Here is a tiny trained network, its code and every weight. The questions are about switching its units off for an input and a class, where a switched-off unit gives its printed mean instead of its output.

import numpy as np


def w(rows, s, z=0):
    codes = np.array(rows[::2]) - 128.0
    scale = np.full(codes.shape[1], s)
    scale[-1] = z or s
    return codes * scale


def f(y):
    return np.maximum(y, 0)


def log_softmax(a):
    a = a - a.max(-1, keepdims=True)
    return a - np.log(np.exp(a).sum(-1, keepdims=True))


def net(x, mask):
    res = np.array(x, float).reshape(1, 7) / 4 @ E
    y = f(res @ A[0][:, :-1].T + A[0][:, -1])
    res = res + np.where(mask, y, B[0][:, -1]) @ B[0][:, :-1]
    return log_softmax(res[-1] @ U[:, :-1].T + U[:, -1])


A, B = {}, {}
E = w([
[120,126,128,129,133,127],'x0',
[255,178,229,138,209,112],'x1',
[140,94,109,115,160,183],'x2',
[127,121,133,132,127,122],'x3',
[179,97,197,8,21,138],'x4',
[123,124,136,134,126,126],'x5',
[82,193,190,130,127,250],'x6',
],0.007)
A[0] = w([
[2,114,128,122,32,107,48],'neuron 1',
[189,188,193,162,110,92,35],'neuron 2',
[186,97,66,141,95,40,147],'neuron 3',
[45,180,200,114,100,175,114],'neuron 4',
[167,80,103,88,105,78,103],'neuron 5',
[76,120,60,127,34,130,3],'neuron 6',
[172,106,225,132,155,130,17],'neuron 7',
[82,219,200,106,91,212,71],'neuron 8',
[122,107,220,4,60,134,83],'neuron 9',
],0.009,0.0042)
B[0] = w([
[164,123,70,47,164,152,235],'neuron 1',
[223,112,78,87,169,73,186],'neuron 2',
[128,114,208,196,80,191,239],'neuron 3',
[137,72,101,146,68,170,208],'neuron 4',
[124,95,169,208,108,124,199],'neuron 5',
[156,103,109,26,171,151,210],'neuron 6',
[208,126,74,75,187,169,177],'neuron 7',
[138,41,150,191,80,178,221],'neuron 8',
[43,254,170,154,184,85,253],'neuron 9',
],0.0096,0.0067)
U = w([
[249,97,43,7,128,132,39],'0',
[134,155,108,134,82,134,254],'1',
[129,135,120,143,76,124,230],'2',
[146,54,173,184,22,153,4],'3',
[2,235,135,161,207,109,86],'4',
],0.0076,0.005)

Each question gives the input, the list of numbers given to net, and the class t.
The units are the neurons (one row each of A and B). Each row of codes is followed by its name. A weight is (code - 128) times the scale printed after its matrix; where a second scale follows, it is the last column's (A, B and U).
mask holds one flag per neuron, in row order. A switched-off neuron (its flag False) gives its mean, the last column of its row in B, instead of its output. The means were averaged over made-up inputs and are rounded, as every weight is.
A unit's drop is (log p(t) with every unit on - log p(t) with that unit switched off) / (log p(t) with every unit on - log p(t) with every unit switched off).
The circuit of an input: a set's keep is (log p(t) with only the set's units on - log p(t) with every unit switched off) / (log p(t) with every unit on - log p(t) with every unit switched off). Starting from all 9 units, units are removed one at a time, each time the one whose removal leaves the highest keep (on an exact tie, the one counted first), for as long as the keep stays at least 0.8.
circuit, biggest first: the units of the circuit, biggest drop first
most important unit: the unit with the biggest drop
top k neurons: the k neurons with the biggest drops, biggest first
drop when u is switched off: that unit's drop, to one decimal
input [4,8,-3,-4,1,-2,-1], class 0: top 2 neurons -> [neuron 2; neuron 7]
input [8,-8,-2,5,3,0,-4], class 0: circuit, biggest first -> [neuron 1]
input [-4,-3,3,-5,0,3,7], class 3: top 2 neurons -> [neuron 8; neuron 4]
input [8,5,-3,-8,-2,3,3], class 0: top 3 neurons -> [neuron 9; neuron 2; neuron 3]
input [4,7,1,5,-5,-7,0], class 0: circuit, biggest first -> [neuron 9; neuron 2]
input [-5,-2,7,-7,-8,5,-8], class 3: top 2 neurons -> [neuron 9; neuron 3]
input [-7,4,-7,6,-8,6,8], class 3: circuit, biggest first -> [neuron 8; neuron 9]
input [2,-8,8,1,-7,3,0], class 0: circuit, biggest first -> [neuron 9; neuron 6]
input [-7,-7,-5,-2,2,3,-4], class 0: top 2 neurons -> [neuron 1; neuron 6]
input [8,-6,-3,4,0,6,4], class 0: circuit, biggest first -> [neuron 1; neuron 6]
input [-1,1,-4,-4,2,-2,-5], class 3: circuit, biggest first -> [neuron 3; neuron 5]
input [1,-8,-3,5,-2,-1,-5], class 0: top 2 neurons -> [neuron 1; neuron 6]
input [-7,7,1,1,-5,-6,-3], class 0: top 4 neurons -> [neuron 9; neuron 2; neuron 7; neuron 5]
input [0,4,-6,-8,3,1,-8], class 3: circuit, biggest first -> [neuron 3]
input [6,-2,-2,-8,2,3,7], class 3: top 2 neurons -> [neuron 8; neuron 4]
input [-4,-4,-3,3,-4,2,8], class 3: top 3 neurons -> [neuron 8; neuron 4; neuron 9]
input [5,5,-1,-4,-1,-2,-8], class 3: top 2 neurons -> [neuron 3; neuron 9]
input [-2,5,-1,-7,1,-5,8], class 3: top 3 neurons -> [neuron 8; neuron 4; neuron 1]
input [7,-6,3,6,-6,4,1], class 0: top 2 neurons -> [neuron 9; neuron 1]
input [-5,2,-4,-6,1,1,-8], class 3: most important unit -> neuron 3
input [-1,2,4,4,7,-3,4], class 4: drop when neuron 6 is switched off -> 0.0
input [-1,4,-3,-2,5,-4,4], class 4: drop when neuron 7 is switched off -> -0.2
input [-8,2,2,3,-8,5,-8], class 3: drop when neuron 1 is switched off -> 0.1
